The symbols move the points like this.
z676: v>z150, f>z630, o>z190, m>z533, w>z859, e>z148
z600: v>z105, f>z419, o>z978, m>z508, w>z33, e>z575
z234: v>z546, f>z360, o>z120, m>z154, w>z887, e>z495
z405: v>z679, f>z502, o>z651, m>z667, w>z91, e>z864
z29: v>z859, f>z799, o>z625, m>z849, w>z505, e>z757
z627: v>z846, f>z625, o>z570, m>z95, w>z197, e>z718
z441: v>z180, f>z228, o>z127, m>z731, w>z679, e>z707
z877: v>z228, f>z281, o>z180, m>z464, w>z502, e>z441
z419: v>z215, f>z41, o>z510, m>z942, w>z508, e>z105
z155: v>z895, f>z295, o>z508, m>z575, w>z78, e>z125
z244: v>z495, f>z234, o>z102, m>z887, w>z833, e>z133
z274: v>z630, f>z175, o>z150, m>z733, w>z799, e>z676
z895: v>z942, f>z340, o>z493, m>z978, w>z812, e>z508
z366: v>z636, f>z119, o>z308, m>z215, w>z105, e>z340
z730: v>z733, f>z485, o>z533, m>z148, w>z275, e>z799
z935: v>z600, f>z493, o>z575, m>z125, w>z634, e>z298
z119: v>z405, f>z724, o>z864, m>z917, w>z215, e>z636
z175: v>z239, f>z78, o>z463, m>z540, w>z733, e>z630
z308: v>z763, f>z864, o>z41, m>z366, w>z295, e>z637
z917: v>z667, f>z426, o>z119, m>z763, w>z637, e>z91
z846: v>z275, f>z920, o>z849, m>z757, w>z360, e>z570
z849: v>z968, f>z937, o>z29, m>z846, w>z718, e>z743
z505: v>z743, f>z849, o>z95, m>z718, w>z120, e>z484
z52: v>z234, f>z197, o>z495, m>z455, w>z701, e>z244
z329: v>z966, f>z133, o>z281, m>z835, w>z127, e>z601
z295: v>z340, f>z366, o>z942, m>z105, w>z575, e>z895
z125: v>z508, f>z895, o>z935, m>z812, w>z239, e>z33
z150: v>z702, f>z463, o>z485, m>z274, w>z595, e>z190
z702: v>z12, f>z634, o>z540, m>z630, w>z676, e>z485
z180: v>z835, f>z833, o>z472, m>z877, w>z249, e>z127
z733: v>z277, f>z540, o>z274, m>z190, w>z937, e>z533
z914: v>z396, f>z127, o>z502, m>z549, w>z705, e>z724
z508: v>z493, f>z942, o>z600, m>z155, w>z672, e>z935
z91: v>z119, f>z667, o>z636, m>z41, w>z419, e>z366
z142: v>z484, f>z505, o>z197, m>z120, w>z102, e>z154
z493: v>z419, f>z637, o>z105, m>z895, w>z125, e>z600
z58: v>z78, f>z298, o>z239, m>z12, w>z485, e>z175
z277: v>z175, f>z58, o>z630, m>z485, w>z730, e>z274
z197: v>z360, f>z95, o>z546, m>z142, w>z455, e>z234
z133: v>z102, f>z495, o>z144, m>z333, w>z835, e>z966
z396: v>z464, f>z472, o>z731, m>z707, w>z426, e>z502
z102: v>z412, f>z120, o>z455, m>z244, w>z18, e>z144
z510: v>z366, f>z91, o>z340, m>z419, w>z600, e>z295
z455: v>z154, f>z142, o>z52, m>z102, w>z966, e>z887
z239: v>z672, f>z812, o>z634, m>z58, w>z277, e>z463
z502: v>z731, f>z464, o>z249, m>z914, w>z667, e>z679
z707: v>z127, f>z180, o>z396, m>z249, w>z651, e>z914
z281: v>z701, f>z144, o>z833, m>z329, w>z464, e>z228
z18: v>z133, f>z244, o>z966, m>z833, w>z180, e>z329
z298: v>z575, f>z600, o>z812, m>z33, w>z12, e>z78
z546: v>z718, f>z627, o>z37, m>z197, w>z52, e>z120
z651: v>z549, f>z249, o>z426, m>z405, w>z636, e>z705
z701: v>z887, f>z455, o>z333, m>z966, w>z601, e>z833
z154: v>z197, f>z484, o>z234, m>z412, w>z144, e>z52
z549: v>z707, f>z441, o>z914, m>z679, w>z864, e>z426
z333: v>z244, f>z52, o>z133, m>z701, w>z228, e>z18
z630: v>z463, f>z239, o>z702, m>z277, w>z533, e>z150
z667: v>z724, f>z914, o>z405, m>z705, w>z41, e>z119
z533: v>z274, f>z277, o>z676, m>z730, w>z968, e>z595
z634: v>z33, f>z125, o>z889, m>z239, w>z630, e>z12
z570: v>z849, f>z275, o>z743, m>z627, w>z546, e>z505
z340: v>z308, f>z636, o>z637, m>z510, w>z978, e>z942
z835: v>z18, f>z333, o>z329, m>z228, w>z441, e>z472
z920: v>z148, f>z676, o>z937, m>z859, w>z757, e>z275
z812: v>z155, f>z978, o>z125, m>z298, w>z58, e>z672
z968: v>z799, f>z730, o>z859, m>z275, w>z570, e>z29
z595: v>z676, f>z274, o>z148, m>z799, w>z29, e>z920
z472: v>z329, f>z18, o>z601, m>z180, w>z707, e>z464
z636: v>z864, f>z405, o>z763, m>z91, w>z510, e>z308
z148: v>z190, f>z150, o>z730, m>z595, w>z625, e>z937
z833: v>z333, f>z887, o>z18, m>z281, w>z877, e>z835
z637: v>z41, f>z763, o>z215, m>z340, w>z895, e>z419
z672: v>z125, f>z155, o>z33, m>z78, w>z175, e>z634
z120: v>z37, f>z718, o>z142, m>z234, w>z244, e>z412
z625: v>z920, f>z595, o>z275, m>z29, w>z95, e>z846
z495: v>z120, f>z546, o>z412, m>z52, w>z333, e>z102
z763: v>z705, f>z651, o>z917, m>z636, w>z340, e>z41
z249: v>z441, f>z877, o>z707, m>z502, w>z405, e>z549
z463: v>z634, f>z672, o>z12, m>z175, w>z274, e>z702
z484: v>z95, f>z743, o>z360, m>z37, w>z412, e>z197
z127: v>z472, f>z835, o>z464, m>z441, w>z549, e>z396
z37: v>z505, f>z570, o>z484, m>z546, w>z495, e>z142
z864: v>z651, f>z679, o>z705, m>z119, w>z366, e>z763
z601: v>z281, f>z966, o>z228, m>z472, w>z396, e>z877
z718: v>z570, f>z846, o>z505, m>z360, w>z234, e>z37
z105: v>z510, f>z215, o>z295, m>z493, w>z935, e>z978
z859: v>z595, f>z533, o>z920, m>z968, w>z743, e>z625
z978: v>z295, f>z510, o>z895, m>z600, w>z298, e>z155
z144: v>z455, f>z412, o>z887, m>z133, w>z329, e>z701
z887: v>z52, f>z154, o>z244, m>z144, w>z281, e>z333
z485: v>z540, f>z12, o>z277, m>z150, w>z148, e>z733
z575: v>z978, f>z105, o>z155, m>z935, w>z889, e>z812
z360: v>z627, f>z757, o>z718, m>z484, w>z154, e>z546
z743: v>z29, f>z968, o>z757, m>z570, w>z37, e>z95
z464: v>z601, f>z329, o>z877, m>z127, w>z914, e>z731
z731: v>z877, f>z601, o>z441, m>z396, w>z724, e>z249
z33: v>z935, f>z508, o>z298, m>z672, w>z463, e>z889
z889: v>z298, f>z935, o>z78, m>z634, w>z702, e>z58
z412: v>z142, f>z37, o>z154, m>z495, w>z133, e>z455
z215: v>z91, f>z917, o>z366, m>z637, w>z493, e>z510
z799: v>z533, f>z733, o>z595, m>z937, w>z849, e>z859
z41: v>z917, f>z705, o>z91, m>z308, w>z942, e>z215
z275: v>z937, f>z148, o>z968, m>z625, w>z627, e>z849
z966: v>z144, f>z102, o>z701, m>z18, w>z472, e>z281
z937: v>z730, f>z190, o>z799, m>z920, w>z846, e>z968
z724: v>z502, f>z396, o>z679, m>z426, w>z917, e>z405
z757: v>z625, f>z859, o>z846, m>z743, w>z484, e>z627
z426: v>z914, f>z707, o>z724, m>z651, w>z763, e>z667
z679: v>z249, f>z731, o>z549, m>z724, w>z119, e>z651
z190: v>z485, f>z702, o>z733, m>z676, w>z920, e>z730
z12: v>z889, f>z33, o>z58, m>z463, w>z150, e>z540
z95: v>z757, f>z29, o>z627, m>z505, w>z142, e>z360
z78: v>z812, f>z575, o>z672, m>z889, w>z540, e>z239
z705: v>z426, f>z549, o>z667, m>z864, w>z308, e>z917
z228: v>z833, f>z701, o>z835, m>z601, w>z731, e>z180
z942: v>z637, f>z308, o>z419, m>z295, w>z155, e>z493
z540: v>z58, f>z889, o>z175, m>z702, w>z190, e>z277

The rows follow the links: the fewer symbols apart two points are, the more alike their rows tend to be.

Each row is also shifted at random along 12 hidden directions that mean nothing.

Some points, each with a row of numbers:
z133: [ -99   -3  -53    5   63   -1   -2    5  -47 -129  106   77  -65  149   11  -41   21   98  -91  100   -9    9 -196  -27    7    7   68   16  -98   -7   13  -26   40   -7    6  -13   31  131  -52]
z849: [ 175   -1    7 -126  -45  -11  -54  -66  -21   55  -70   61  -13 -276  -49   78   -4  123  -57    8 -211  -88  -87  -92   23  133  130  -17  128  -12   93  -34  -14   27  172  -10  -43   12   45]
z396: [ -16  117   51  -70  -94    7    8   37   44   72   35  -60  -19  103   16   90   17   88  131   34 -119 -142   93   41  -38  200 -111    5   -7  -83 -114  -23  108  -69  -69  -12  -30 -149    1]
z405: [ -65   66   49  -80  -25   20   22   63  101   78   53    5  -67  261   17  -65   46  -28  140   60  152   56 -131   29   76 -126   29  102  -33  -59  -44  -17 -172  118 -102  -72   -8   13  -73]
z244: [  41  -45   56   47   87   28   46   59  -31   52    9   75   34   47  134   42  -13  -73   70   -4   54  -35  -13   68   52   52  -48   -1   27  -35 -123   81  149   30   43   80    8   12  -16]
z799: [   7  -89  -24  -32   20   61  -34  -75  -26  -31   49   28  -99  -86  -52    5    2  102   16   20   33  -96  -60 -149   30   55  -49   71   44    0   72  -33  -47  -29  -21  -22   61   13   15]
z508: [-137  -12  -68   15  -25  -25  -19  -38   -5  -33   95  -10  -89   31   23  -23  -27   50  -26  -42   20 -117  276  -61  -52  107 -215  -55  -71   40   -9  -17  115  -54  -23   -6   24  -43  150]
z630: [ -48  -16   37   33  -26  -56 -115  -69    0  -64  -25   91  100  -33   -7    3    5  -38 -176  111 -245    7 -343  105  -48  -54  240    0  -15   20   23  178   80   98   92   11   74   61  -97]
z412: [   4  -43   71   40   76   81   33  108  -12  126  -24   49    7   43  123   31   -6  -63  144  -55  127   -5  -17   38  101   -7  -70   44   62  -67 -120   28  -19   77   26   78  -14  -11   10]
z835: [   7    8   23   -6  -52   41   73   79   21   34  -41 -118   34    7  116   25   -6   38  101   -5  121  -33  -27   36   44  105  -60   79   84    4 -110   30   85  -39  -49    9  -33  -64   18]
z705: [  70   37   57    6  -56   15   60   41   79  192  -71  -87  -36  -94  -13    3    7   57  143   -4  -73  133   21   19   37   -3  -99   18   69  -50   21  -60 -125  -23   11  -45 -140 -131   16]
z833: [-119  -18   52  -12  111   77   72   14  -75    7    6  -79   17  -16    0   57   16   27   74   49    9   61   -8  -39   16   31   37  -19   35    7   49  -60  -20 -218   58   -9  -17 -104 -138]
z505: [ -19  -29   28  -62   22  108  -49   44  -31 -124   32  -56   15  141  -36 -101   56   -7   37  -32  215  -54 -139   -6   83  -93   90  129   33   33  -20  -12 -127  -55 -109  -40  140   21  -21]
z877: [ -16   -8   16   42    8  -12   56  -21  -25 -106  -15  -10    7  -79  -83  -54   27  -17  -52  -36   17  -12  -32   77    5   15  -26   -8   80   10   -1  -50   87 -170  -94  -80   66  -12  -56]
z570: [ 280   -3    8  -95  -51   45  -15   30   21  146  -50  -18  -63 -147   69   38  -17   94   84  -47   34 -106   64 -114   72  115  -42   35  116   -6  -16  -22  -30   77  110   15  -67  -45  115]
z812: [  46  -30   60   17  -15   21  -29  -98   34   79   -9 -167  -68  -89  -56   56  -27   65   14   60  -66 -124  142 -145 -134  122  -47  -64    3   32   53   31  100 -130   26  -46   12 -202 -118]
z239: [   3   36   52  -22  -27   23  -62  -37    3   23  -56  -86   94  -47 -141   33   27  -28   48   -9 -147   52   44   15  -48  -59   65   -6    0   -6   74  -30 -153  -78  -31  -13   11 -112  -47]
z119: [-260 -149   53    2  206    2   43  -70  -69  -51  110   32  -53  145   54   -1  -13  -86  -49  -12   90   28  138   -1  -14    3  -22 -183  -84   -1   30  -79   35 -119  106  -41   65    8   30]
z144: [  39   -4  -90 -134  -13  -13  -21  -61  -90 -167   94  148  -38  -63 -119   -7   43  188  -43  -40 -269  -15    4   67   45  164  -64  -19  -20  -87   55 -171   -1 -149  -34  -42    7   88  243]
z575: [-207   39   46   -5    7   -6  -25   25   -7   15   46 -135   33  193  122   64   12   19  -45  108    2   69 -125  -19   -2  -47   76  -32  -44   71   78  -64 -186  -61  172  -64   -8 -108  -42]
z920: [  65  -25  -15   77   33   29   11   59  -49   15    8  -81   59   67  176   93  -40  -35   14   10  127  -19   45  -44    6   28  -57    8  -12   63  -40   36   16    5   85   86   -9  -40   15]
z441: [   8   18   23 -101  -13  -18   60   44   32  113   -4  105 -107  -44   27  -11   21   38   77  -74   81  -12    2  -14  150   33  -86    7  124  -72   -1 -172 -147   84   51  -82  -65   48  139]
z125: [-247   82  -53   85  -54  -28  -47   24   33   -4   41   84  -45   59  -34  -44   -1  -52  -38  -20   -8  -23   75   23  -37 -100  -95   27  -69   -4  -24   57   -6   71  -81   17   26    3  -16]
z702: [  79 -127   94   26   75   49  -26  -47    9  123  -40   42   -7 -127    1  -19   -5  -92   86  -36   49  -40   21  -40   52  -44  -50   17   95    6    4   82   14   53   44   18   58  -48  -24]
z864: [ 200  -30   23  -93    8   -6   33 -111   47  -55   55 -172  -60  116  -79   -9    4   75    9   98    0   13   49  -59 -108   65   60  -75  -93    2   71  -63   13 -141  -70 -109    2  -70  -71]
z595: [ 161    9  -49  -81   25   22  -21  -89  -44    4  104   92  -82  -23  -48  124   -4   69   32   67 -136  -55   73 -112  -39   67  -26  -11  -38  -43  112  -59  -69  -73   45    0    0  -46  -29]
z33: [  51   16  -16  163  -61  -40  -27   17   53   57   18   50  -97  -59    0  -78   -8    4  -52  -38   -2   -4   25   13    9  -57 -228   22   22   24    3    8    1   38  -25  -44    8  -38   51]
z463: [-215  -77   21  208  -44   68  -58   80   31  102 -123 -251   17 -138   28  -86  -24  144   26  -46   11   60  -31  -99  -11    4 -154   55   19   89  -21   26  -43   20   32   58  -69  -99   94]
z340: [-100   -2  -82   69  -31  -52   42  -25   30   53    8  -27 -105 -109  -51  -40   -8  142  -12    8  -75  105   60 -109    5   26 -188  -17  -33   21  106 -144  -80    0   23  -42 -120   27  112]
z533: [ 194   36  -79   31  -85  -28  -32    3   31  -41   38   39   34   84   77   41  -32  -45  -20   50   15  -51  -20   38  -61  -12    0   78  -77   12  -67  172  103  124  -85   83   15   46  -12]
z154: [ -25  -39  -51   35   21   49  -35   22  -45 -165   46 -102  -10  123  -29  -49    4  138  -72    2   16  -12  -64  -18  -59   63   28   -9 -116    2  -31  -45   26  -82  -73   19   37   55   55]
z743: [ 252    8  -23   34  -48   16  -12   75   -8  -22   -5  -24   15   11   94  -49    4    9   -9  -52  127  -50  -23   14   72    3  -79   76   56   63  -59   26   13   33   -4   17   24   13   97]

Start here and follow the symbols in turn, left to right. Where do you end up?
Answer with the point's name.
[ 161  -42  -69  -27  -49   50  -47    3   -7 -193   22 -138  -18   95  -68  -84   18  153  -61  -26   69  -49  -74  -16  -54   61   51   47  -79    3  -31  -46    2  -57 -164  -23   58   71   87]
e v m m m o w v m m => z102
[   5  -38   37  -66   -1   94  -55    0  -26  -60  -31  -43   -7  -78  -99  -64   36   84   -8  -31    7  -35 -147  -33   37  -24  127   70   76   -6   35  -23  -92  -81  -25  -43   69  -14  -32]
m v o f w v => z757
[  96  -68  -47   12   73  -21    8    0  -82  -39   62  113   34   44  158   68  -30  -88  -62  -34   61   31   41   33   52  -24  -44  -47   -8   26   24  -15  -49   30  135   47   18   59  144]
f e f o m f => z634
[ -41   -3  -71   -1   39   29   52   26  -10 -110   21    2  -18   82  -44  -88    0  -29   16   -3  202    4   30  -38   -7  -63   39   63  -65   14  -43   41   81   16 -164   43   30  127  -89]
v v f m w m w w => z464
[ -70  -27   18   17    0   42  -50   30    3   27  -43  -74  112   50   25   -6  -10  -82   77  -60   62   14  102   18  -10  -56    0   25  -37   26  -57   79  -36   72  -39   95   19  -20   64]
m v v o v f v o w e => z125
[ -78   64  -57   93 -115 -100   23   44   69  126 -107   38   10 -178   36   19  -46   43  -59  -35 -225  139    5  103  -36   17  -60  -56  -10  -52  -22   31   42  135   68   53 -190   25  123]
v v o o v m e v e f f => z835
[ 137   15  -93   23  -32  -72   65   33  -14 -123  -19   11   40    1   89  -41  -22  -16 -138  -12   88   48  -57   79    2    5   58  -18  -14   49  -45   33  132   44   -9   13  -34  147   56]
w v m f f o m v v => z120
[  47   65  -25  -42  -53   42  -31  102   22   82  -64  -28    0    6   25   36   -6   90   25  -14  -32   68 -103  -27   17  -29  125   39  -16  -66  -22  -25 -168  119   54   61 -115   34   25]
e o f w f e o => z546
[ 131   69  -32  -79  -41   -7   65   13   64   10   29   26  -80   93   14   13  -11  -19   59   54  158  -83    5  -49  -16   24   41   61  -10  -38  -67   49   89   80 -120  -11  -14   50 -137]
o o e w v w e e => z405
[-185  -40    6   22   18   35   56   83  -28   26  -73   44   35 -119   65  -40    2   -1   44  -69   81   58  -96   54  124  -13  -13   71  119   -7  -56   11   15   32   15   39  -35   64   63]
m m m e m m f => z833
[ -48   73 -125  -50  -59  -11   23  -14   -7  -68    9  -11  -86  -93 -106    2  -17  175  -45   15 -108   -2   80  -91  -77  100   11  -12  -71  -30   48  -72   57  -59  -59   14 -100   54    8]
o e m e e v f w o v => z835
[ -74  -15   -4  -89  -22    5   57    9  -18 -114 -103  -86  135  -70 -101  -51   15  -99   41 -175  153  -10  172   96   23   10   59   -8   85    2  -60  -61   19  -78 -175   -1   47   48  105]
v m f v m w w => z396
[  86  -20   23  -62   25   61   -4   -9  -40  -20  -20  -29   31  -38  -67   41   15   69   60  -11 -100   -5  -14    8  -10   84   53   -1    7  -64  -10  -45  -12  -88  -30   21   -8  -19    8]
o o f f m m w e f => z360
[  -7    9   15  -76  -70  -13  -36  -27   43   59  100   90 -129   48   36   -5   31   73   37   12  -27  -82  -41   -7   93   46 -163   51   57  -32   35  -88 -134   24   33 -116   31  -55  144]
e e e m v v => z812
[ 223   21   19   -9    0   37   24   83  -40    3  -55  -66  131   28   50   63    4  -29   53  -68  -24   97   17  115   20   -9   38  -17   17  -34  -44  -42  -95  -58   16   55  -48  -42   71]
v e v v f f v f f m => z463
[ 143   51    1 -133  -94  -64   47  -40   78   93  -59  -81   61  -31    2   70    0   -9   92   52  -24   53    3  -24   12   32   67   24   42   13   49  -33  -90   97    2  -36  -93  -15   24]
m f e v m e w m m => z600
[  49  -99  -28  -11   41   35  -59 -114  -31 -154   81  -43  -16   74  -42  -15   -7   30  -76   89   32  -79  -68  -74  -90   19   90   13  -91   53   48   92   95  -66  -57  -10  130   22  -81]
v o f f w e w v w w v => z920
[-145  -85  -15  -44   -3  -42   15  -61   30    6  -10   34  -53  -69   -5  -27  -17   51  -45  -40  -40   30    6   13    7   59   -7  -71    0  -38   22  -59    7   65   27  -38  -44   86  159]
o v f e f e => z502
[-129   83    4   53   -6  -53  -39   26   20   39   27   53   37  132   67   62  -22 -138  -59   24  -22    7   63   51  -66 -103   40  -63  -86    8  -16   74  -23   84   61   41    3  -28  -77]
v m f o w o v o f e w => z155
